Every row comes from one small tree of marks. The marks that hang from a mark follow it in brackets, in the order of their numbers. Every link used is in the known rows. Which tree was each row made from?
Each row is shifted at random along 7 fixed directions that mean nothing.
Known rows
z_685(z_159(z_797(z_578 z_671(z_138)) z_959(z_799))): [ 109 -164 -225 -112 -220 -647 -340 -321  -62  -93 -287 -159  -66 -105
  -38  139 -148  167  136   -1  110  -87   11  240  112  229  -30 -155
 -106   16 -356   82  108 -238  148 -127 -489  -53 -283  -40 -110 -264
 -270   85   56 -150   31   74   11  244  281  -66 -200  -49   -5   93
   46   30  141 -146   93   76   -1  128]
z_581(z_799(z_159(z_671(z_32 z_138) z_959) z_756)): [ 334   70   66   10 -208 -258  -26   56   87 -418    8   12  191 -106
    1  133  398 -373 -107 -142   22  -52  -30  -65  -58  121  -72  -26
   73  124  190 -129  -64 -359  -57  330   12 -226 -285  -61 -229  122
  -25 -102 -230  320 -124 -577  209 -296  -81  -60  -57 -160   38 -120
  150  190  155  -17  422 -117   49  196]
z_723(z_404(z_138(z_159(z_671(z_32) z_797)) z_568(z_959))): [-114 -153   68   31  475  -11 -114  -82 -167  209   77   33  -86  506
   -7  134 -194   45 -298  271  307  225   14   -8   22  338   -2 -167
 -121  -47    7  283   91 -463 -286 -412 -158  179   10 -292 -202  -27
 -250  -99  -75  293  273 -276  145  203 -117  -97   81 -105  -42  -66
  -10  -54 -142 -143  146  133   10 -187]
z_685(z_159(z_671) z_959): [ -36  -61 -169 -247 -176 -296 -467 -394 -110  -95 -294 -172 -177 -120
  -76  260 -152   20  -37  123  293  107   30  -63  176   94  102   24
  -53  -84 -355    0  -33 -184   79   88 -392 -131 -215  -83 -178  -31
 -279   99  101 -148  -14 -172  -71  187   18  181   13 -280   78 -121
  154  136  174 -300  228  239   20  -45]
z_32(z_737(z_404 z_568(z_138) z_671(z_685(z_797(z_799))))): [-231  -84  416  327  216   49 -124 -500 -124 -380  575    3  422  216
  292 -191  442 -105   74  -18  401  389  475 -617  108 -386   13  198
  -27 -395 -252 -284  -72  -55   93 -672  323  136 -252  238  164  245
  306   -3  -48 -321 -496   44  161 -110   83    9  261  144  252  168
  318  -98 -182  302 -289  -95  -94   31]
z_756(z_959(z_799(z_159(z_671 z_797(z_578)) z_581))): [ 221  -34 -146 -127 -352 -221 -359  -40  133 -210 -308 -128 -218 -174
 -213  196   19 -179   82   62 -115 -135 -279  268  -21  171  -33 -131
   37  349  -12   86   -1 -315  -20  476 -305 -109 -304 -319  -64  -48
 -114 -182  -25  394  -91 -457  114  -57  187  -67 -292 -172  -67 -206
 -241  319  145  -42  259  -48   65 -102]
z_797(z_578(z_32 z_404(z_568)) z_671 z_799(z_159 z_581)): [ 481  -50  409    5  161 -602  554 -303   -5   10   25 -244  192 -138
  129 -691  487  130  -79 -511 -324  371   85    2  258   50  -14 -223
 -439  115   29  -32 -239  234 -187   50  232 -235  176   94  342 -191
   78  -66  207   55 -816  401 -104 -455  115  -20 -205  -87 -146  442
  315  269 -272  223  149 -293  279  152]
z_756(z_959(z_799(z_581))): [ 182  -49  -22 -105 -253 -428   95 -262   92 -526 -287  -11 -215 -197
  183  -34  -51 -231  206  140   39  -74  162  -90  155  -61   65  265
 -126 -194 -238  -30  -16  459  267  216  -93 -415 -282  195  158 -209
  -64    0 -117 -134 -400  -80   93 -400  275  207   31  130   54  131
  166 -120 -125  -14   27  123  168  254]
z_671(z_32(z_737) z_568): [-239 -159 -168  118  -25   92 -327  -23 -103   38  364 -103  -12  226
  179  170  -22  -46   98   52   97  -99   99 -264 -100   72    7   18
    7  115 -228  115  221 -376 -126 -500  246  216 -224 -202  -80  -26
  -89 -242 -254   70  -93   14   99  110   22   35  -32  126  164 -180
  170  116  -95   87   33  137 -103 -118]
z_797(z_671(z_32(z_737) z_159) z_799): [-124   77  216  212 -246   65 -508  -23  134 -137  203  -13  295  -95
  308   16  467 -159 -296   65  339  149  236 -370 -144  105  -61  112
   63  -43 -132 -302   53 -144   59 -233   55  227 -443   27 -209  311
  -17 -272 -143   75 -420 -261   80 -124  -90   92  -49 -481  174 -211
   66   46  -13  -37   99  -65  -60  -49]
z_797(z_578(z_32) z_671 z_799): [ 229   11  216 -115   80 -106   32  -80   60  235   -7 -345  -66 -220
   -3 -415  363   99 -199 -302  -86  324   16   90  159  133   62 -176
 -226  252  -72  -71 -233  -50 -214  -22  125  -71  185 -139  152   27
  -82 -208  279  128 -487  267 -137 -231  -59   67 -189 -464 -116  122
  210  428 -126  119  234 -164  159 -225]
z_568(z_138(z_159 z_671(z_32 z_685 z_959))): [ -43  -57  -17  183  368  203 -299 -343 -166  286  -15 -265  185  251
  -83  135  287  139 -178  123   13  387   61   29  200   83   43 -330
 -167  253   23  -58  -58 -518 -342 -470 -376  435   95 -128  -24  320
  -48   24  401  119 -118  -16  -23  298  -67  -36  -67 -267  102  -52
  151   38   28   72  122 -337 -109  -49]
z_404(z_568(z_138(z_159) z_959) z_723): [  67 -202  302  -81  605  144  -52   92 -105  412  113  -34 -184  508
 -130   22 -223  151 -117  269  -52  598 -199  193  132  175  -49 -246
   79  -56  245   40 -120 -277 -386   46 -251 -129  158 -406  -72  -40
  -62  -22 -160  330  106   80   86  125  -51 -188  -50 -196  -98  -74
  104  259  165  221  221   59   24 -208]
z_723(z_404(z_568(z_138(z_159(z_671(z_685))) z_959(z_799)))): [ -82  -69   67    5  722   -5   52 -476 -155   38   31 -142 -115  145
   -6 -173   35  -42  -28  236  103  512  235 -140  273 -138  153   33
  -80 -164 -131 -133 -121 -108 -112 -268 -117  -98   97    8  124  102
   63  167  252  -80  -28   31   56  -30   34  168   98  -70   53  116
  270 -144  -26   62   33  -13    1   -8]
z_159(z_671(z_138 z_568 z_959)): [  -3 -114 -296  102   68   -1 -250 -219    3  415   80  -53  277   16
 -160   11  172   87  -32 -135  -28  157    3  179   17  130   96 -349
  -97  279   82 -234   57 -567 -257 -214 -192  170  -68  -95  -32  136
  -40   44  135   32   94  150  -39  249    4 -255 -263  -39    7  -36
   56   51  293  109   32 -183 -179   96]
z_959(z_799(z_159 z_581 z_756)): [ 275  134   35    2 -282 -254 -197  -47  120 -178 -379    0  122 -172
 -162  306  283  -12   13   72 -309  -49 -278  166   50   98  -95 -273
  -35  285  115    7   18 -201  -48  496 -347   93 -206  -11   -3   98
   -6  108  217  136  -81 -536   14  -23  122 -157 -317 -151  -38   11
 -320   75  200  -63  146 -147  -30  156]
z_685(z_797(z_578(z_32)) z_959): [  58 -198   42   68   32 -320  -36  -56   11  285  -97 -117  -26  285
  -82  221 -260   94   88 -165 -263 -474 -182  271   50  355 -334 -338
 -156  421   55  582   45 -141 -264 -150  -85  144  -26 -387  -18 -432
 -157 -231  -49  300   33  -83   97  174   36 -280 -173   96   67   65
   48  296 -275   25  100   67  194   16]
z_756(z_959(z_799(z_159(z_671(z_138 z_568)) z_581))): [ 184  -41  104  168 -299 -318 -130 -168  193 -323  -61  138  273 -124
   40  173  270 -285  114   96 -135 -178  -40   12  -92   24  -60   43
   41  128  158 -169   30  -82   56  188  -93  -36 -455   33   20    2
  134  -83 -196  257 -269 -389  196 -245  232 -154 -199   62   23  -46
  -94  -63   83   90   22 -185   23  278]
z_799(z_159(z_671 z_797(z_578(z_32 z_404)) z_959) z_756): [ 354  -84  -54   20 -128 -542   -9 -230   18 -431    3  -89  119  -97
 -159 -156  180 -329  167 -431 -156 -107 -148  220   68   21 -123 -172
   12  182   82  138  -19 -493  -39  146   43 -240 -321 -264 -115 -133
   80 -283 -169  324 -131 -344  327 -142  137 -205 -250   -5  -90  -52
  104  198   36  106  340 -159  119  142]
z_138(z_671(z_159(z_797(z_578(z_404))))): [  -3  -54  -10  168   29 -144 -243 -270  -18   64  -30  -19  282  105
  -47  -66  114  149   42   72   75  186  105  121   33   20  -19 -190
   -2   43  -52 -227   64 -273  -15 -310 -211  237  -76   48  -34  145
   46  120   72 -107  -50  157  -95  339  132 -231 -120 -133   16   55
 -130 -168  141  106 -170 -198 -122  142]
z_159(z_797(z_578(z_404))): [-224  103   45  148  -30   45 -192 -243  -19 -304   77  -25  285  -30
  132   58  295 -351 -277  -63  453  -83  230 -277 -176 -139  -30  132
 -145 -115 -286  249  121 -351  167 -591   49  365 -164  131 -169   77
    0 -110  251  -40 -136 -177   65   88 -169  165  144  -92   46  -24
  -96 -117 -299 -146  -54 -117  -12 -229]
z_159(z_671 z_959(z_799)): [ 111  -54 -110  157  199 -366    0 -336   59 -115  -21  -12  142 -113
  -48 -132  285 -163   59 -257  172 -148  165  147  145 -132  -26  -10
 -116  111 -103   14 -123 -222   67 -216   -5  -54 -101  109   23  -75
   53 -111  263   13 -119  -10  162 -123  198  103   -6  -27  -26   72
  250 -179 -162  125  115 -173   33  298]
z_578(z_404(z_138(z_159(z_671 z_797 z_959)) z_568 z_723)): [-103 -115   83   97  571 -135   64 -357 -179   31  141  -34  184  419
 -102 -157   32  147 -175   26  428  245  -32    3  138 -107    3 -272
 -299  -63  -92  153   -5 -445 -162 -552 -264  308  208  -42  -14  -37
  -16  109  430 -148  108  284 -142  304  135 -119   48    0  -91   84
   14 -137 -207   51  -15 -125  -97 -133]
z_723(z_404(z_138(z_671(z_959)) z_568)): [ -30 -177   65  -62  406 -254  152  -77 -191  168   61  -18 -230  445
   26  -53 -335   63 -243  203  292  273   62  -28  128  320   31 -115
 -250 -121  -66  384  116 -140 -251 -331   38    6  200 -215  -48 -187
 -314  -29 -107   94  155  -72  -16   66  -37  -58  138  110   -2   30
  124  -80 -259 -109   82  215  103 -145]
z_737(z_568(z_138(z_671(z_32)) z_959(z_799))): [-248 -131  131   61   39  226 -665   24  -65   19  156 -153 -239  431
  -66  146  -69   -2  138  332 -131  319 -148   87    8  -66  -81  -60
  407   68   69 -126  -63 -535 -163  -55 -248   16 -242 -544  -73  137
   86 -272 -347  328   87 -318  195  214  158 -192 -125 -297  111 -309
   37  312  316  354   31   76 -149 -261]
z_737(z_671(z_32 z_138 z_159(z_797) z_568 z_959(z_799))): [ -38 -154 -195  162  109  -51  -57 -418  -13  101   98 -125  247   96
  297   92  409 -159 -266 -141  207  100  445 -271  143  268   93 -229
 -468   32 -273  -11  116 -412 -380 -648   62  143  -90  123   51  198
 -242  -74  191 -122 -578  130   74  -68  -53  207  -68   -8  161  116
  622   61 -230   22  245 -115   -8  253]
z_959(z_799(z_159(z_671(z_32 z_568(z_138))) z_581)): [  18    2 -272   48 -289 -275 -373 -171 -126  -48 -368 -130  -44   80
  -80  376  -44  119  178  -35   42 -168 -156  201   65  144  -80 -256
 -250  290 -238  372  220 -319   51   18 -270  262 -183  -81  -47 -137
 -226   80  190  -26  -19 -271  -10  297  280   31 -240   60  114  -23
 -206  -67  -50 -183   41   30  -73   54]
z_799(z_159(z_797 z_959) z_581 z_756): [ 445  -12 -171 -174 -444 -589   16   18   30 -433 -300  -34 -195 -106
  -91  167   23 -326   50 -275 -320 -169 -318  258   71  302 -156 -200
  -63  216   57  400   71 -289  -57  625 -138 -324 -337 -277 -144 -248
 -159 -282 -180  400 -111 -622  299 -184   92 -118 -253   29  -55  -52
 -113  289   42 -123  489   60  174  187]
z_138(z_159(z_671(z_568 z_959) z_797(z_578))): [  81 -145   69  279  237  -83  -35 -171   56  126  111   79  426    9
   31  -65  316 -156  -91 -139 -117   67  118   95  -42  110  -28 -154
   21   95  141 -182  -44 -398 -131 -357 -187  120 -248    1 -109   67
   76 -134 -108  265 -184   99  311   17  -91 -147  -98 -154  -57   67
   49  -80  100  214   74 -292    8  266]
z_959(z_799(z_159(z_797(z_578)) z_581 z_756)): [ 158   97 -348 -311 -490 -384 -431 -204  -45 -433 -618 -266 -442 -244
 -142  272 -145 -106  217  111  -19   33 -227  175  161   86   39 -127
  -97  113 -421  236  132 -173  221  477 -436 -196 -264 -139  -35 -109
 -287   85  160 -145  -60 -372  -26   99  250  137 -265 -177   64  -43
 -264  164  191 -223  209  223    2  -91]
z_404(z_568(z_959) z_723): [-134   20  127  -29  555  259 -218 -127  -38  441   24   -8   36  253
 -276   32   40  257  -58  473  132  450 -122  157   76  -89   18 -292
   81   24  101 -208  -94 -433 -260  -40 -270  179  197 -129   25  210
   81  322  399  -51  298  167 -251  331   48 -212 -127 -337  -92  -24
 -183   69  273   93  -50  -29 -203 -207]
z_671(z_32 z_138(z_159) z_685 z_959): [ -28 -319 -239  204   20 -207 -252  -47   61  103  223  -18   54  203
  173  -42 -135  -57  195   27 -437   38  132   -7  -47  385 -108 -233
   87   84  130 -278  175 -241 -244 -152 -155 -153 -441 -320  -60  -18
 -105 -262 -689  171 -163  -14  348  -86   48 -359 -267  154  242 -138
  335  120  386  274  162   47   -5  415]
z_799(z_159(z_671(z_685)) z_581 z_756(z_959)): [ 210  215 -340 -402 -622 -183 -425 -290 -155 -571 -525 -250 -260 -296
 -111  391  226 -484 -330   19  327  155 -154 -127  145  156  160  -69
 -415  116 -397  439   93 -473  -17  441 -325  -84 -251 -127 -209  175
 -484  -56  408  129 -325 -887   14  -88 -128  346  -67 -335   53 -233
 -216  301  -68 -636  614  181   69 -275]
z_138(z_159(z_797) z_671(z_685)): [ 129 -121  157  145   -8 -295 -192 -234  -95   17  -58  147  318  164
  156   70  170  -54 -188   98  246  187  285   15   14  301  -11  -97
 -133 -238  -69 -181   85 -127  -20 -362 -297   98 -283  171 -246  153
 -204    5 -262    8 -163 -128  245   99 -185 -141  114 -178   -9  135
 -193 -262  115  -21    8  -82    1  335]
z_685(z_159(z_671) z_959(z_799(z_581 z_756))): [ 330  -55  -52  -87   81 -618  -12 -523   39  -32 -438 -101  100 -241
  -97  160  200  119   60 -100 -161    7   37  107  384   73   20 -206
 -226  153 -100  -56 -173   26  -79  243 -418 -161 -119  139   90 -127
  -95  228  420 -137 -301  -64  -29  -55  135   46 -168 -120    5  242
  291   40   63  -87  248  -74  115  420]
z_32(z_737(z_568(z_138))): [  25 -238  345   77   28  158 -227  442    5   67  544   21  -40  395
   33   66  -49  -39  -71 -101 -206  231 -230 -111 -154  201 -172  -31
  309  119  280   97  -14 -313 -261  -32  149  -27 -190 -549 -184  -34
   16 -513 -690  638  -13 -400  341  -62 -165 -282    9   27  -30 -299
   48  477   82  315  172   29   44 -305]
z_581(z_799(z_159(z_797) z_756)): [  34  163 -140  151 -165 -211  -27 -118  -22 -500 -129  -18  156  -87
  -73  133  151 -146  396  -57   -3 -325  -65  100   14 -171 -180  -67
  107  182   -5   33  106 -184  249  129 -147   51 -254   67  -52 -101
  131  168   82 -141   45 -222   24   90  286  -70 -140   52  195   32
  -72 -159   14  -65    5 -100  -69  236]
z_799(z_159(z_671 z_959) z_581 z_756): [ 648   50  -29 -244 -207 -530  211 -182   52 -356 -287  -80  -21 -314
 -117  -45  411 -364 -170 -308 -270  252 -152   75  211  137   89 -126
 -156  114  123    6 -211 -208 -173  708    2 -506 -134  -43  -17   70
  -60  -95   79  348 -357 -492  199 -443  -76   42 -154 -182 -151   56
  115  323  146  -51  583 -118  180  247]
z_799(z_159(z_671) z_581 z_756): [ 107  199   13   39 -374 -315  -53 -235  -13 -842 -100   36   83 -195
  139   82  302 -717   54 -147   46   78   34 -282    3 -243   -5  300
   32 -152 -107  210   19 -109  288  288  281 -245 -383   38  -71   17
   79 -179 -137   92 -498 -595  285 -329   50  243   31  -66  199 -123
   42  -92 -130 -125  257   52  100  151]
z_959(z_799(z_159(z_671(z_32)) z_756)): [ 294 -111  -21   57 -372 -597 -139   33   41 -290 -235  108   39   20
   24  164 -162  -21  298 -121 -127 -268  -88  213   27  225 -181 -128
   -4   19   38  122  191   53  120  301  -94 -217 -433  -82 -121 -259
 -132  -58 -509   85  -76 -374  293 -100  233 -213 -238  192   46   16
  -48  -86  112   14   92  108   87  355]
z_959(z_799(z_159(z_797(z_671(z_685))) z_581 z_756)): [ 145   70  -17   85 -362 -738  -61 -386   56 -815 -296   72   20 -241
  240  -27   92 -440  454   62    9  -86  212 -139   86 -195  -74  281
   47 -363 -308  -79  153  355  541  225   -3 -413 -621  277   44 -195
   69   68 -329 -351 -422 -292  276 -334  346   99  -82  133  230  164
    2 -349   57   33  -77  128   76  495]
z_578(z_32 z_404(z_138(z_159(z_671)) z_723)): [-147 -119  484   50  103  -55  -75 -175 -129 -420  277   65  149  512
  226 -169  -45  -95 -272   48  504  451  128 -412  -44  -53   28  155
 -217 -538 -177   24   38 -141   18 -498  133   53  -80    1 -178  107
 -103 -149 -326 -120 -156 -149   20   -9 -134  -73  280 -101  -70  -67
   83 -145 -191   19  -34  135   23 -184]
z_685(z_797(z_578 z_671(z_32 z_138(z_159)))): [ 100  -73   16  120   89 -313  -33 -372   -9   83  -82 -123  327   27
  123   38  189  -18  -10   35   39  -24  216  -60   30   78    3 -113
 -158   28 -121  -74  -11  -50  -36 -394  -31  105  -71  104   65    0
    1  146  127  -95 -212  315   26   85   28  -80 -103  -61  126  249
   82   14  -26   80  -90 -173  -30  141]
z_581(z_799(z_159(z_671 z_797 z_959) z_756)): [  36  259 -131    8 -142 -150  -94 -342  -53 -743 -131 -127  112 -263
   37  128  503 -594  -71 -100  469 -106  183 -231   58 -260   10  185
  -89   -9 -284   99  -40 -376  245  -53  -45  -58 -243  188 -181  138
  -22   31  352 -102 -215 -460   90 -176   -7  396  141 -262  174  -60
  172  -77 -190 -243  328  -83    2   45]
z_685(z_159(z_671) z_797(z_578) z_959(z_799(z_581))): [ 280   -6   63 -193   17 -439 -324 -590   83   36 -487 -290   36 -319
 -133  326  363 -183 -326   98   19  163   55  -69  212  136   81 -112
 -123  165 -225  -66 -319 -259 -146  275 -415 -130 -146  -22  -43  162
 -138  166  489   91 -305 -248  -19  -54 -205  157  -98 -555   25   86
  136  425  187  -97  351  -52  116   28]
z_32(z_737(z_404(z_138(z_159) z_723) z_568 z_671)): [  78 -282  377   99  444 -126  254 -264 -159  -68  480   70  240  414
  142 -254   85  295   87 -111  205  493  252 -290  244  -85   72 -108
 -235 -324 -114 -133  -88   33 -218 -525  267  -62  106  118  225  -35
   68  102 -102 -226 -367  441   69  -37  141 -116  195  281   -6  340
  371    6 -195  329 -134  -65   -4   85]

Write each row's tree
[-151    3  164   94 -469 -227 -431   72  -13   14   23 -111   27   56
  198  -47   59   42   -7  -47   90   31  -57   29 -131  234 -129  -54
 -116  105 -246  222  212 -203  140 -237   68  259 -295 -165  -57 -210
 -217 -322 -212   48 -306  -97  -66  103  178 -168 -220 -229   83  -54
 -238   69 -119  -56  -77  175   24 -151]
z_797(z_578(z_32) z_671(z_568) z_799(z_581))
[ 100 -198  -34   91 -242 -315 -275    7  112  163   79  -74   19  104
  163   98   22 -153 -101 -151 -109 -210  -16  108  -77  411 -177 -180
   43  228   56  -24   54 -205 -213   75  -69  -70 -368 -329 -141  -81
  -89 -357 -404  289 -152  -44  250  -47   14 -223 -274 -130  163  -97
  119  336   97  174  220   68   28  139]
z_685(z_797(z_671(z_32 z_138 z_159(z_959) z_568) z_799))
[ 407  -28 -247   62 -275 -593  135  -87   10 -272 -256   35   72  -51
 -111   31   56 -225  232 -490 -373 -201 -191  349  109  214 -203 -318
 -126  295  153  392  121 -242  -50  455  -25 -205 -309 -187  -63 -312
  -61 -176 -139  279 -216 -369  318  -77  130 -217 -326  187   40   67
  -34   77  -34  -33  312  -82  153  393]
z_799(z_159(z_671(z_959) z_797) z_581 z_756)
[  38 -245   75   78  294 -285  -68  -35  -97  126   29  126   53  446
  -58  159 -278  152    6   95  299  141 -136  235   58  246  -58 -233
 -169  -61    3  226  107 -291 -136 -346 -145  116  -27 -160 -122 -223
 -203    9 -127   31  196  158   76  254  191 -237  -24   -1  -37   16
  -15 -205  -58   67   50   75  -28   84]
z_404(z_138(z_159(z_671(z_568) z_959(z_799))) z_723)
[ -34 -110 -143  235   84 -534 -100 -319   72 -250   97  -41  161  -45
  109 -221  132 -226  299  -85  186 -312  245   85  -50  -91 -125   91
   82  -33 -232   13   95 -250  261 -512  145  -18 -370   13  -34 -255
  118 -207 -103  -30  -73  173  218   -5  331  -72  -94   58   70   75
  160 -166 -119  182  -88 -128    7  237]
z_159(z_797(z_578 z_671(z_32)) z_959)
[ 211   91  -52 -145 -369   -6 -376  195  219 -194 -239  -29 -179 -119
 -274  224   88 -130   22  227 -423   34 -510  237  -27  133  -46 -207
  294  381  294 -126  -49 -400 -118  822 -363  -59 -257 -415  -57  135
   32 -216  -41  452   81 -677   25   -3  111 -403 -384 -262  -90 -305
 -428  403  420   23  264   -9  -49  -87]
z_799(z_581 z_756(z_959))
[ -93 -148  539  232  485  145  -33 -305  -91  -98  587 -128  226  527
  105 -420  281   66  -40   11  -75  633  104 -343  113 -237  -66  -14
   63 -138   92 -253 -174 -263 -215 -528   30   54   -1 -172   59  202
  255 -257 -159  139 -335  -54   27  -58  -41 -207   85  -95  -72  -32
  342  135  -97  407  -42 -190   -2 -155]
z_578(z_32(z_737) z_404(z_568(z_138(z_671(z_159)) z_959)))
[ -81 -127  -95   71  -10 -428 -212 -308 -131 -276 -157  -51  -45  231
  145   87 -192    7  159  286  437    2   97    1   71  110    5   38
 -103 -238 -352  145  150 -105  265 -584 -295   37 -281   15  -91 -211
 -222   -7 -125 -209   35  109   83  165  308    3   42  -70   87   79
   53 -307 -104  -68  -81  129  -24   74]
z_404(z_138(z_159(z_797(z_578 z_671(z_32)) z_959(z_799))))
[  84  -71  -98   29 -116 -297 -373  -84   92  -35 -107  -57  -37  -17
   16  211  109 -147   65  163 -162 -178   -5  -75  -21  270 -123 -152
   35  152  -10  -87  108 -246 -162  229  -82  -64 -441 -237 -128   85
 -124 -145 -278  177 -109 -563  200 -146  -25 -174 -223  -87  138 -173
    8  241  264    0  257  109   29  201]
z_671(z_32 z_685(z_959(z_799(z_159 z_581 z_756))))
[  52   24  -83   45 -204 -492 -220 -343   65 -366 -310    8    3 -101
  -14  209  -27 -138  354   69  -76 -219  -43   41  149  -65 -128  -10
   -4   59 -143   95   81   67  222  181 -201 -108 -377   22   29 -240
    7   26    0 -129 -147 -315   82  -32  342    1 -155   36  174   31
   13 -150   17  -42   21   68   54  315]
z_685(z_959(z_799(z_159(z_671) z_581 z_756)))
[ -87 -265  173  163  346  -40   62 -132 -128   14  340  -96    0  434
  -55 -271  -86  191  273 -161 -262  145  -57  103  200 -250  -70 -167
   49   77  124   -8 -116 -234 -271 -218  -10   20   97 -317  248 -143
  287  -99 -151   55 -147  348  162  128  370 -260  -72  364   93   97
  281  174  -54  517 -130 -124  -51  -48]
z_737(z_404 z_568(z_138(z_671)))
[  46  130  -92  158 -217 -171  -23  -28   13 -533  -78  -12  116  -55
 -101  173   99 -144  411  -17 -140 -413 -180  138   15 -150 -224  -82
  112  319  108  116   92 -162  164  221 -169   66 -242  -55    0 -173
  126   60   45   39  -29 -322   29   14  382 -109 -185  110  196  -60
  -36  -86  -70  -63   76 -112  -17  209]
z_581(z_799(z_159 z_756(z_959)))
[ 197  135   39  155 -514 -493  -91 -260  121 -812 -233  112  292 -232
   50  187  269 -494  288   78 -156 -219  -92  -42  -84 -111 -147  104
  104   23   43   95  140 -133  327  265  -13  -43 -611   65  -14  -94
  204  -43 -144  144 -303 -582  232 -178  297 -176 -228   61  115   -2
 -265 -153   19  -88    7 -116   57  280]
z_799(z_159(z_797(z_578)) z_581 z_756(z_959))
[-212  -83   79  146  358  -11 -212 -191 -184   42   54   35   73  512
  -84  187 -227  154   53  275  416  281  -73  126   80   -4  -15 -176
 -116  -48  -92  234  103 -325  -66 -565  -77  398  163 -127  -40  -52
  -96  120  179 -159  134  281 -130  489  223 -124   60 -143  115  -28
 -114 -323 -171   34 -127  -11 -136  -94]
z_404(z_138(z_159 z_671) z_723)
[ -40 -141 -216  -40  118 -109 -425 -250 -194  217  -96 -395 -326  185
 -217   64 -240  172  234  -86  -20  215 -167  333  230  119  -46 -276
   15  341 -125  217   13 -382 -108  -97 -278  112   24 -469   -7 -136
 -103 -137  122   79   38   74  -32  397  200 -108 -206 -111  161 -136
  103  255   71   98  116   -7   -8 -212]
z_568(z_138(z_671(z_685(z_159(z_797(z_578 z_799)) z_959))))
[ 320  -63 -169 -200 -381 -527 -130  -44   54 -107 -350 -113 -199 -195
    3   44   18  -51 -171 -244  131 -111  -58  287   84  441  -83 -209
 -238  135 -206  313   55 -235   36  146 -267 -140 -261  -89 -157 -248
 -319 -245   63  155   -3 -245  113  -62   13  -94 -152 -165 -128   96
  -97  202  -23 -165  302  135  163   52]
z_159(z_797(z_578 z_799(z_581 z_756)) z_959)
[-103  -93  189   51  199  239 -156  -87  -54  -20  420  -64  155  160
  -30  -66  242  129  -85  -33   12  269   21 -271   48 -174   29  -92
  -12   59  -68 -108  -94 -322 -233 -304   -9  188   12 -106   71  168
  124  -59  125   50 -145   17   34   54  -24  -55   64   38   -7    2
   70  262  -35  200  -15 -122 -106 -274]
z_32(z_737(z_404 z_568))
[ 145 -133  109 -104  -56 -405 -398 -450  -24  237 -230 -197  168   20
   20  431  194    2 -321  245  109   -4   61 -140  104  328   -1 -177
  -94   47 -130 -124  -75 -277 -286   16 -432   51 -296  -97 -203  124
 -193  118  104   90  -89 -221    2  117 -201  -60 -123 -354   84   11
  155  393  217 -141  261   -6    1   29]
z_685(z_159 z_797(z_671(z_32 z_568(z_138))) z_959)
[ -22  -60 -133  -74   70  -37 -345 -261 -104  247   58 -165  -80    8
 -121  -69  123  -19   -1  188   67  353   71   58   84   34  173 -132
   36   45 -136 -333    1 -360 -178  -63  -99   -5  -22 -114   -6  267
  -73   53   25  -87  -29   72  -94  151  -33 -102  -91 -230   37  -73
  -93  122  343  142   34    5 -144  -25]
z_138(z_671(z_568 z_685))
[ 136   78  -98  130 -621 -574 -102 -211   18 -747 -312  145  152  -86
    3  213 -106 -121  608  146 -280 -307 -217  126   29 -102 -190   -2
   89   35   34  111  249   99  397  398 -165  -57 -557   64   85 -284
  145  113 -226  -87 -114 -425   90   21  595 -304 -304  300  178   35
 -315 -319   85 -131 -156   47  -13  434]
z_799(z_159 z_581 z_756(z_959))
[ -42 -228 -153  180  -97 -266 -550 -206 -115  216 -132  -37   76  341
  -10  157 -201  261  143  295  -80   51   83  247   61  397 -124 -387
   28   75  -66 -180  184 -335 -137 -199 -511  183 -336 -193 -173   73
 -248    6 -350    2   79  -38  127  411  101 -413 -190 -154  164  -49
 -194  -91  370   87  -52   56 -118  354]
z_138(z_159 z_671(z_32 z_685(z_797) z_959))
[-260  -32 -151  143    5   26 -443 -214   -1   64  260  -75  236  -11
  128    6  261 -265  -42  150   75  169  112 -203 -104   -3   46  -16
   31   15 -167 -293  183 -412  -69 -408 -159  169 -312 -104  -85  205
  -41  -85  -72  -86 -238   -1   41  107   75  -32 -189 -146  221 -187
   65   20  191   25   67  -59 -193  -13]
z_797(z_671(z_138 z_159 z_568 z_685))
[ 178 -142 -141  111  143 -245  -25 -134    6  348  -10  -30  189   -3
 -119 -146  107  -17  -79 -265  -52   22  118  209   42  249  -80 -305
 -137  160   83    1   -4 -253 -213  -19  -62  -64 -117 -105  -78   -1
 -129  -42  -52  142  -47  -34  166   -7 -184 -258 -144  -14   11   55
   74  121  127   72  132  -82   67  219]
z_159(z_671(z_685(z_797(z_578)) z_959))
[  87  -42 -111  224 -169 -344   73 -234  103 -239 -217  108  247 -123
  168  -49   57   47  283  -66  -89 -193  126  111  107   59 -148  -70
  -70   13  -31 -141  116  192  201  -66 -263    7 -382  232   77 -124
  113  111  -22 -235 -209  141   73   21  331 -160 -209  103  118  211
   48 -337  -18   -7 -142  -46   13  501]
z_671(z_159(z_797(z_799(z_581 z_756(z_959)))))
